Below is a small trained network, with its code and all its weights. Each question gives an input and a class and asks what happens when units are switched off, that is, made to give their printed mean instead of their output.

import numpy as np


def w(rows, s, z=0):
    codes = np.array(rows[::2]) - 128.0
    scale = np.full(codes.shape[1], s)
    scale[-1] = z or s
    return codes * scale


def f(y):
    return np.maximum(y, 0)


def log_softmax(a):
    a = a - a.max(-1, keepdims=True)
    return a - np.log(np.exp(a).sum(-1, keepdims=True))


def net(x, mask):
    res = np.array(x, float).reshape(1, 7) / 4 @ E
    y = f(res @ A[0][:, :-1].T + A[0][:, -1])
    res = res + np.where(mask, y, B[0][:, -1]) @ B[0][:, :-1]
    return log_softmax(res[-1] @ U[:, :-1].T + U[:, -1])


A, B = {}, {}
E = w([
[223,30,15,42,91,220,84,124,226,230],'x0',
[27,49,59,213,209,206,43,23,42,221],'x1',
[30,24,67,44,1,84,247,12,78,90],'x2',
[129,131,115,131,130,121,126,125,124,124],'x3',
[127,138,119,133,125,130,131,134,126,129],'x4',
[130,127,130,129,128,120,128,124,128,136],'x5',
[130,121,126,132,111,108,111,122,128,134],'x6',
],0.0047)
A[0] = w([
[152,183,216,213,193,65,108,201,68,34,248],'N1',
[66,68,62,64,66,182,190,27,136,183,189],'N2',
[197,202,186,95,114,53,144,219,185,63,229],'N3',
[207,208,187,117,172,65,47,201,218,70,241],'N4',
[38,133,191,166,60,41,222,48,70,50,251],'N5',
[208,175,165,43,61,84,215,209,180,66,253],'N6',
[66,202,210,187,123,51,186,83,41,71,247],'N7',
[161,253,208,204,205,60,92,205,68,82,251],'N8',
[217,150,84,168,171,197,42,213,186,208,196],'N9',
[200,102,92,36,40,99,202,199,196,114,243],'N10',
],0.0057,0.0033)
B[0] = w([
[14,30,233,48,172,211,24,38,20,27,226],'N1',
[71,45,51,36,24,220,205,52,27,158,230],'N2',
[49,29,69,28,56,205,88,166,208,33,235],'N3',
[68,2,35,40,187,178,5,125,210,30,233],'N4',
[35,218,255,146,22,46,241,170,43,160,245],'N5',
[229,87,92,18,59,40,237,228,205,28,254],'N6',
[9,241,232,133,19,108,224,97,36,82,230],'N7',
[48,36,203,35,199,252,26,9,44,46,236],'N8',
[192,189,55,223,248,136,34,209,229,196,230],'N9',
[195,53,48,38,106,11,207,240,202,48,239],'N10',
],0.0043,0.0087)
U = w([
[67,19,68,12,53,234,75,40,101,45,179],'0',
[65,167,223,216,233,206,21,37,29,139,156],'1',
[204,104,29,86,227,54,56,226,252,66,59],'2',
[221,187,35,221,214,206,22,110,194,239,252],'3',
[119,235,230,66,27,42,236,211,128,39,41],'4',
[24,221,184,220,52,106,210,37,48,229,99],'5',
[236,76,44,62,42,33,242,192,141,139,57],'6',
],0.0045,0.003)

Each question gives the input, the list of numbers given to net, and the class t.
The units are the neurons (one row each of A and B). Each row of codes is followed by its name. A weight is (code - 128) times the scale printed after its matrix; where a second scale follows, it is the last column's (A, B and U).
mask holds one flag per neuron, in row order. A switched-off neuron (its flag False) gives its mean, the last column of its row in B, instead of its output. The means were averaged over made-up inputs and are rounded, as every weight is.
A unit's drop is (log p(t) with every unit on - log p(t) with that unit switched off) / (log p(t) with every unit on - log p(t) with every unit switched off).
The circuit of an input: a set's keep is (log p(t) with only the set's units on - log p(t) with every unit switched off) / (log p(t) with every unit on - log p(t) with every unit switched off). Starting from all 10 units, units are removed one at a time, each time the one whose removal leaves the highest keep (on an exact tie, the one counted first), for as long as the keep stays at least 0.8.
circuit, biggest first: the units of the circuit, biggest drop first
unit that matters most: the unit with the biggest drop
top k neurons: the k neurons with the biggest drops, biggest first
drop when u is switched off: that unit's drop, to one decimal
input [1,-8,-6,-2,-2,-7,-2], class 2: top neuron : [N9]
input [3,-2,2,-4,8,-7,-3], class 6: top 2 neurons : [N8, N1]
input [0,-6,-6,5,-2,4,-7], class 0: top 3 neurons : [N8, N1, N3]
input [1,-2,-3,4,-6,7,6], class 2: circuit, biggest first : [N2, N7]
input [1,-6,3,-1,2,-1,6], class 6: circuit, biggest first : [N10, N6]
input [-8,4,2,-3,4,-8,3], class 5: top 2 neurons : [N5, N7]
input [-8,2,-4,1,2,7,-2], class 1: circuit, biggest first : [N6, N10]
input [1,-8,4,3,8,4,4], class 6: circuit, biggest first : [N10, N6]
input [-1,4,0,-4,2,1,4], class 1: top 2 neurons : [N6, N10]
input [-6,0,-8,8,7,-4,-5], class 0: top 2 neurons : [N4, N3]
input [0,4,-1,-1,-6,-6,4], class 1: top 3 neurons : [N6, N10, N3]
input [-6,-4,-1,1,5,-5,-5], class 0: top 2 neurons : [N8, N1]
input [-2,-8,-7,-8,-3,-6,4], class 0: top 2 neurons : [N8, N1]
input [5,1,-2,-5,-7,-7,3], class 3: unit that matters most : N6
input [1,-4,-3,-1,-8,6,-3], class 2: top 2 neurons : [N2, N7]
input [-7,1,7,2,4,5,3], class 5: drop when N10 is switched off : 0.1
input [5,2,-1,1,-6,-8,4], class 3: drop when N6 is switched off : 0.1
input [-2,7,-1,2,1,-8,-3], class 1: drop when N6 is switched off : 0.2
input [-3,0,7,-2,-8,-1,7], class 4: drop when N2 is switched off : -0.1
input [-1,-2,1,-7,5,8,7], class 4: unit that matters most : N2
